Below are the code and all the weights of a small trained network. Each question names an input and a class and asks about switching units off, where a switched-off unit gives its printed mean instead of its output.

import numpy as np


def w(rows, s, z=0):
    codes = np.array(rows[::2]) - 128.0
    scale = np.full(codes.shape[1], s)
    scale[-1] = z or s
    return codes * scale


def norm(h):
    return h / np.sqrt((h * h).mean(-1, keepdims=True) + 1e-5)


def f(y):
    return y / 2 * (1 + np.tanh(0.7978845608 * (y + 0.044715 * y**3)))


def log_softmax(a):
    a = a - a.max(-1, keepdims=True)
    return a - np.log(np.exp(a).sum(-1, keepdims=True))


def net(x, mask):
    res = np.array(x, float).reshape(1, 7) / 4 @ E
    u = 0
    for l in range(2):
        y = f(norm(res) @ A[l][:, :-1].T + A[l][:, -1])
        res = res + np.where(mask[u : u + 12], y, B[l][:, -1]) @ B[l][:, :-1]
        u += 12
    return log_softmax(norm(res)[-1] @ U[:, :-1].T + U[:, -1])


A, B = {}, {}
E = w([
[126,126,129,128,128,125,129],'x0',
[36,254,206,48,129,133,142],'x1',
[145,124,240,243,108,180,106],'x2',
[160,64,162,68,37,166,58],'x3',
[118,121,131,128,126,121,131],'x4',
[119,120,132,127,126,118,132],'x5',
[141,140,123,129,131,141,122],'x6',
],0.0075)
A[0] = w([
[123,118,63,206,172,112,168,55],'0.n1',
[113,135,112,141,122,122,109,3],'0.n2',
[162,62,110,205,120,134,123,80],'0.n3',
[141,85,123,109,98,144,101,69],'0.n4',
[159,62,164,249,126,165,134,57],'0.n5',
[182,52,113,100,50,149,134,54],'0.n6',
[146,88,118,114,77,135,107,81],'0.n7',
[113,107,84,104,133,143,133,30],'0.n8',
[98,113,121,101,128,108,131,95],'0.n9',
[154,65,5,85,145,116,146,63],'0.n10',
[155,40,11,148,127,121,117,66],'0.n11',
[129,125,76,185,170,113,162,49],'0.n12',
],0.014,0.0045)
B[0] = w([
[131,104,140,123,243,156,37,212],'0.n1',
[147,23,175,151,118,24,69,114],'0.n2',
[140,138,212,50,73,189,192,210],'0.n3',
[104,142,100,142,217,116,99,156],'0.n4',
[125,163,45,183,59,43,143,230],'0.n5',
[130,102,156,138,241,127,34,196],'0.n6',
[115,150,88,142,221,130,92,163],'0.n7',
[127,65,101,187,87,57,108,139],'0.n8',
[106,234,118,141,120,189,97,139],'0.n9',
[143,187,63,218,36,55,106,239],'0.n10',
[128,108,218,50,89,187,254,245],'0.n11',
[121,108,136,125,223,127,58,190],'0.n12',
],0.017,0.011)
A[1] = w([
[136,133,181,168,152,144,127,76],'1.n1',
[104,144,66,186,136,149,37,133],'1.n2',
[146,97,149,88,233,127,97,65],'1.n3',
[98,113,157,33,105,203,251,13],'1.n4',
[97,130,105,242,1,71,93,18],'1.n5',
[113,114,26,124,39,21,122,6],'1.n6',
[108,154,121,82,89,215,172,90],'1.n7',
[151,153,110,170,112,84,107,98],'1.n8',
[114,168,118,124,154,147,131,60],'1.n9',
[139,57,119,84,189,138,43,34],'1.n10',
[64,46,139,133,254,156,65,49],'1.n11',
[120,56,135,53,110,145,12,129],'1.n12',
],0.013,0.0024)
B[1] = w([
[130,111,54,79,121,124,106,164],'1.n1',
[157,92,172,126,99,148,181,217],'1.n2',
[74,141,132,164,168,141,113,223],'1.n3',
[188,67,161,105,95,112,155,254],'1.n4',
[95,196,72,130,99,119,81,243],'1.n5',
[84,205,100,156,66,133,59,216],'1.n6',
[158,95,139,157,138,126,164,202],'1.n7',
[83,137,128,72,82,151,122,180],'1.n8',
[160,46,119,148,89,124,68,157],'1.n9',
[104,146,115,143,207,87,170,197],'1.n10',
[89,79,126,126,251,168,110,254],'1.n11',
[95,151,83,143,206,105,148,161],'1.n12',
],0.019,0.0087)
U = w([
[187,95,172,91,87,116,185,203],'0',
[76,217,81,129,55,122,84,169],'1',
[70,125,117,127,248,145,105,9],'2',
],0.014,0.0012)

Each question gives the input, the list of numbers given to net, and the class t.
The units are the neurons (one row each of A and B). Each row of codes is followed by its name. A weight is (code - 128) times the scale printed after its matrix; where a second scale follows, it is the last column's (A, B and U).
mask holds one flag per neuron, layer by layer. A switched-off neuron (its flag False) gives its mean, the last column of its row in B, instead of its output. The means were averaged over made-up inputs and are rounded, as every weight is.
A unit's drop is (log p(t) with every unit on - log p(t) with that unit switched off) / (log p(t) with every unit on - log p(t) with every unit switched off).
The circuit of an input: a set's keep is (log p(t) with only the set's units on - log p(t) with every unit switched off) / (log p(t) with every unit on - log p(t) with every unit switched off). Starting from the 12 units with the biggest drops (on a tie, the unit counted first), units are removed one at a time, each time the one whose removal leaves the highest keep (on an exact tie, the one counted first), for as long as the keep stays at least 0.8.
units of the circuit, in order: the units of the circuit, biggest drop first
top k neurons: the k neurons with the biggest drops, biggest first
k most important neurons of layer l: the k neurons of layer l with the biggest drops, biggest first
drop of u: that unit's drop, to one decimal
input [5,-2,-7,-7,-5,2,-7], class 1: units of the circuit, in order => 0.n10
input [-2,4,6,5,7,-1,8], class 1: top 2 neurons => 0.n11, 0.n1
input [3,7,-5,-3,7,4,8], class 0: top 4 neurons => 0.n10, 0.n5, 0.n1, 0.n6
input [7,3,5,-5,-8,6,-7], class 1: top 2 neurons => 0.n11, 0.n6
input [-5,-8,3,-6,-6,0,4], class 0: top 2 neurons => 0.n3, 0.n11
input [2,-7,-1,-3,1,5,6], class 0: top 2 neurons => 0.n11, 0.n3
input [-5,6,-4,4,-8,0,4], class 0: top 4 neurons => 0.n10, 0.n6, 0.n5, 0.n1
input [7,-1,-8,-7,3,0,-5], class 1: 2 most important neurons of layer 0 => 0.n10, 0.n6
input [-8,-8,2,5,-3,-4,8], class 0: top 2 neurons => 0.n3, 0.n11
input [6,-1,6,5,3,-2,8], class 1: 2 most important neurons of layer 0 => 0.n5, 0.n1
input [2,-6,-8,-7,-4,-5,-8], class 1: top 2 neurons => 0.n10, 0.n6
input [3,-4,4,0,-6,-2,4], class 0: top 2 neurons => 0.n3, 0.n10
input [2,-2,7,-5,-4,2,-4], class 1: drop of 0.n5 => 1.8
input [-3,-3,7,-1,8,-2,-6], class 1: drop of 0.n5 => 2.0
input [5,-8,-4,1,2,-3,2], class 0: units of the circuit, in order => 0.n11
input [-8,-1,-4,-1,-1,7,1], class 1: drop of 1.n8 => 0.0
input [-2,-2,5,-1,4,-7,-6], class 1: drop of 0.n5 => 1.9
